Here is a tiny trained network, its code and every weight. The questions are about switching its units off for an input and a class, where a switched-off unit gives its printed mean instead of its output.

import numpy as np


def w(rows, s, z=0):
    codes = np.array(rows[::2]) - 128.0
    scale = np.full(codes.shape[1], s)
    scale[-1] = z or s
    return codes * scale


def f(y):
    return np.maximum(y, 0)


def log_softmax(a):
    a = a - a.max(-1, keepdims=True)
    return a - np.log(np.exp(a).sum(-1, keepdims=True))


def net(x, mask):
    res = np.array(x, float).reshape(1, 4) / 4 @ E
    y = f(res @ A[0][:, :-1].T + A[0][:, -1])
    res = res + np.where(mask, y, B[0][:, -1]) @ B[0][:, :-1]
    return log_softmax(res[-1] @ U[:, :-1].T + U[:, -1])


A, B = {}, {}
E = w([
[128,128,129,129,128,127],'x0',
[25,183,148,53,119,182],'x1',
[83,153,2,178,74,93],'x2',
[189,177,130,111,24,208],'x3',
],0.0075)
A[0] = w([
[71,150,5,156,78,104,110],'neuron 0',
[114,119,62,138,107,116,128],'neuron 1',
[49,150,139,108,115,160,54],'neuron 2',
[206,107,104,162,133,71,5],'neuron 3',
[156,147,119,122,36,203,89],'neuron 4',
[22,154,148,84,104,165,33],'neuron 5',
[60,112,109,131,198,73,80],'neuron 6',
[167,119,231,100,174,170,110],'neuron 7',
[141,133,168,123,145,130,124],'neuron 8',
[158,152,118,121,52,177,74],'neuron 9',
[211,115,112,149,117,112,44],'neuron 10',
[73,112,118,138,184,104,66],'neuron 11',
[90,123,117,147,166,115,100],'neuron 12',
],0.018,0.0031)
B[0] = w([
[107,108,253,98,143,191,248],'neuron 0',
[126,115,192,117,133,144,186],'neuron 1',
[161,125,104,207,125,151,175],'neuron 2',
[159,123,75,201,120,169,206],'neuron 3',
[110,158,78,75,131,43,207],'neuron 4',
[181,93,80,222,134,167,195],'neuron 5',
[106,159,65,78,109,63,208],'neuron 6',
[98,116,234,95,133,167,224],'neuron 7',
[115,130,154,110,121,153,160],'neuron 8',
[108,144,74,81,122,73,191],'neuron 9',
[145,115,83,192,139,142,192],'neuron 10',
[125,159,91,96,117,74,182],'neuron 11',
[139,136,99,85,126,98,166],'neuron 12',
],0.025,0.014)
U = w([
[88,103,247,101,148,165,251],'0',
[101,167,83,84,114,42,19],'1',
[185,94,95,254,135,158,150],'2',
],0.01,0.0017)

Each question gives the input, the list of numbers given to net, and the class t.
The units are the neurons (one row each of A and B). Each row of codes is followed by its name. A weight is (code - 128) times the scale printed after its matrix; where a second scale follows, it is the last column's (A, B and U).
mask holds one flag per neuron, in row order. A switched-off neuron (its flag False) gives its mean, the last column of its row in B, instead of its output. The means were averaged over made-up inputs and are rounded, as every weight is.
A unit's drop is (log p(t) with every unit on - log p(t) with that unit switched off) / (log p(t) with every unit on - log p(t) with every unit switched off).
The circuit of an input: a set's keep is (log p(t) with only the set's units on - log p(t) with every unit switched off) / (log p(t) with every unit on - log p(t) with every unit switched off). Starting from the 12 units with the biggest drops (on a tie, the unit counted first), units are removed one at a time, each time the one whose removal leaves the highest keep (on an exact tie, the one counted first), for as long as the keep stays at least 0.8.
units of the circuit, in order: the units of the circuit, biggest drop first
most important unit: the unit with the biggest drop
k most important neurons: the k neurons with the biggest drops, biggest first
drop when u is switched off: that unit's drop, to one decimal
input [3,5,4,-8], class 1: most important unit : neuron 6
input [-8,-7,1,7], class 1: 2 most important neurons : neuron 4; neuron 9
input [-8,-2,6,6], class 0: 3 most important neurons : neuron 0; neuron 6; neuron 1
input [-6,5,-4,4], class 2: 3 most important neurons : neuron 5; neuron 0; neuron 2
input [-2,5,1,4], class 2: 3 most important neurons : neuron 5; neuron 2; neuron 6
input [2,-2,6,6], class 0: 2 most important neurons : neuron 0; neuron 6
input [3,-3,5,-5], class 0: 3 most important neurons : neuron 0; neuron 4; neuron 1
input [5,-7,8,0], class 0: 2 most important neurons : neuron 0; neuron 1
input [4,7,6,-6], class 2: 4 most important neurons : neuron 5; neuron 2; neuron 7; neuron 4
input [5,3,-1,2], class 2: units of the circuit, in order : neuron 0; neuron 6
input [2,-8,-4,-7], class 2: 2 most important neurons : neuron 3; neuron 4
input [-8,5,3,-5], class 1: 2 most important neurons : neuron 6; neuron 11
input [1,-3,0,3], class 1: 4 most important neurons : neuron 5; neuron 2; neuron 0; neuron 4
input [7,7,-1,7], class 1: units of the circuit, in order : neuron 4
input [8,7,8,-7], class 0: 3 most important neurons : neuron 0; neuron 1; neuron 4
input [7,-6,-5,-3], class 2: 3 most important neurons : neuron 0; neuron 3; neuron 10
input [0,-2,-1,0], class 2: 3 most important neurons : neuron 0; neuron 7; neuron 4
input [-8,7,3,-6], class 2: 2 most important neurons : neuron 5; neuron 2
input [0,4,8,4], class 0: drop when neuron 11 is switched off : 0.0
input [-3,3,-2,-4], class 1: drop when neuron 0 is switched off : 0.8
input [-8,4,8,2], class 0: drop when neuron 0 is switched off : 5.3
input [8,-7,8,5], class 0: drop when neuron 1 is switched off : 0.1
